Below is a small trained network, with its code and all its weights. Each question gives an input and a class and asks what happens when units are switched off, that is, made to give their printed mean instead of their output.

import numpy as np


def w(rows, s, z=0):
    codes = np.array(rows[::2]) - 128.0
    scale = np.full(codes.shape[1], s)
    scale[-1] = z or s
    return codes * scale


def f(y):
    return np.maximum(y, 0)


def log_softmax(a):
    a = a - a.max(-1, keepdims=True)
    return a - np.log(np.exp(a).sum(-1, keepdims=True))


def net(x, mask):
    res = np.array(x, float).reshape(1, 8) / 4 @ E
    y = f(res @ A[0][:, :-1].T + A[0][:, -1])
    res = res + np.where(mask, y, B[0][:, -1]) @ B[0][:, :-1]
    return log_softmax(res[-1] @ U[:, :-1].T + U[:, -1])


A, B = {}, {}
E = w([
[114,206,102,142,91,70,16],'x0',
[112,216,30,138,211,129,172],'x1',
[136,127,124,128,124,126,129],'x2',
[69,66,63,254,96,131,124],'x3',
[134,127,126,128,126,129,129],'x4',
[143,143,149,155,147,130,126],'x5',
[71,205,160,144,43,198,173],'x6',
[138,137,141,145,140,130,126],'x7',
],0.0079)
A[0] = w([
[126,191,122,131,85,98,28,141],'neuron 0',
[114,102,145,114,151,123,203,107],'neuron 1',
[99,76,124,209,96,122,108,108],'neuron 2',
[105,89,100,205,111,129,131,29],'neuron 3',
[157,68,169,120,160,176,252,135],'neuron 4',
[136,83,146,111,158,96,96,2],'neuron 5',
[180,56,122,110,210,78,77,16],'neuron 6',
[147,162,156,88,139,115,134,21],'neuron 7',
[125,167,133,133,87,149,156,25],'neuron 8',
[118,117,134,124,129,131,121,89],'neuron 9',
[152,133,99,118,109,125,145,215],'neuron 10',
[132,152,121,100,142,126,138,133],'neuron 11',
[143,61,248,120,40,122,58,70],'neuron 12',
[146,197,109,125,93,99,23,136],'neuron 13',
[165,171,222,12,142,116,121,18],'neuron 14',
[101,205,188,138,28,177,186,19],'neuron 15',
[123,224,32,121,184,123,176,76],'neuron 16',
],0.014,0.0016)
B[0] = w([
[99,78,193,131,79,106,121,199],'neuron 0',
[124,120,179,154,93,121,109,182],'neuron 1',
[133,147,82,171,93,188,153,203],'neuron 2',
[123,139,75,150,91,185,146,197],'neuron 3',
[79,83,222,134,73,95,109,246],'neuron 4',
[142,146,98,111,142,88,107,164],'neuron 5',
[131,162,63,85,127,46,84,211],'neuron 6',
[120,124,96,165,106,150,132,165],'neuron 7',
[136,123,97,116,139,86,107,167],'neuron 8',
[150,126,131,136,131,126,122,133],'neuron 9',
[113,143,147,146,142,130,125,143],'neuron 10',
[120,120,112,153,134,148,143,153],'neuron 11',
[161,143,187,90,250,169,173,235],'neuron 12',
[90,95,198,147,76,105,120,201],'neuron 13',
[120,138,49,196,76,213,159,231],'neuron 14',
[148,151,46,85,143,32,73,231],'neuron 15',
[175,135,174,90,221,175,163,233],'neuron 16',
],0.023,0.014)
U = w([
[69,68,244,141,59,77,108,125],'0',
[199,152,183,83,245,159,195,253],'1',
[130,160,33,205,62,199,174,12],'2',
[162,177,48,69,135,2,43,104],'3',
],0.0086,0.00063)

Each question gives the input, the list of numbers given to net, and the class t.
The units are the neurons (one row each of A and B). Each row of codes is followed by its name. A weight is (code - 128) times the scale printed after its matrix; where a second scale follows, it is the last column's (A, B and U).
mask holds one flag per neuron, in row order. A switched-off neuron (its flag False) gives its mean, the last column of its row in B, instead of its output. The means were averaged over made-up inputs and are rounded, as every weight is.
A unit's drop is (log p(t) with every unit on - log p(t) with that unit switched off) / (log p(t) with every unit on - log p(t) with every unit switched off).
The circuit of an input: a set's keep is (log p(t) with only the set's units on - log p(t) with every unit switched off) / (log p(t) with every unit on - log p(t) with every unit switched off). Starting from the 12 units with the biggest drops (on a tie, the unit counted first), units are removed one at a time, each time the one whose removal leaves the highest keep (on an exact tie, the one counted first), for as long as the keep stays at least 0.8.
units of the circuit, in order: the units of the circuit, biggest drop first
top k neurons: the k neurons with the biggest drops, biggest first
drop of u: that unit's drop, to one decimal
input [0,5,1,-7,-8,5,-8,4], class 3: units of the circuit, in order -> neuron 6
input [8,-7,8,-7,6,6,-7,0], class 0: top 4 neurons -> neuron 13; neuron 0; neuron 15; neuron 16
input [-6,6,-8,-8,-8,6,5,-5], class 2: top 2 neurons -> neuron 14; neuron 12
input [-2,8,-6,7,2,6,-4,-6], class 1: top 2 neurons -> neuron 16; neuron 14
input [0,-4,7,-5,-6,1,6,5], class 3: top 3 neurons -> neuron 15; neuron 16; neuron 2
input [-5,-6,-4,-4,-3,-5,8,-6], class 3: top 2 neurons -> neuron 15; neuron 16
input [7,4,-2,-4,4,6,8,-7], class 3: top 2 neurons -> neuron 15; neuron 4
input [6,7,4,-1,8,-4,-5,-4], class 1: top 2 neurons -> neuron 16; neuron 4
input [-1,-2,7,4,7,-8,-5,5], class 3: top 3 neurons -> neuron 14; neuron 6; neuron 5
input [-6,6,2,-2,5,-3,6,7], class 0: top 3 neurons -> neuron 4; neuron 12; neuron 6
input [5,-7,4,-2,-8,7,-7,-8], class 1: top 3 neurons -> neuron 12; neuron 15; neuron 4
input [1,-4,-4,3,-3,2,-3,6], class 1: top 3 neurons -> neuron 12; neuron 14; neuron 15
input [1,-2,-1,-7,3,0,-1,-5], class 2: drop of neuron 14 -> 0.5
input [2,0,4,-3,-2,-1,7,-8], class 3: drop of neuron 3 -> 0.0
input [-3,-7,6,3,-1,-4,4,3], class 1: drop of neuron 12 -> 1.5
input [1,8,8,7,-7,-5,0,5], class 1: units of the circuit, in order -> neuron 16
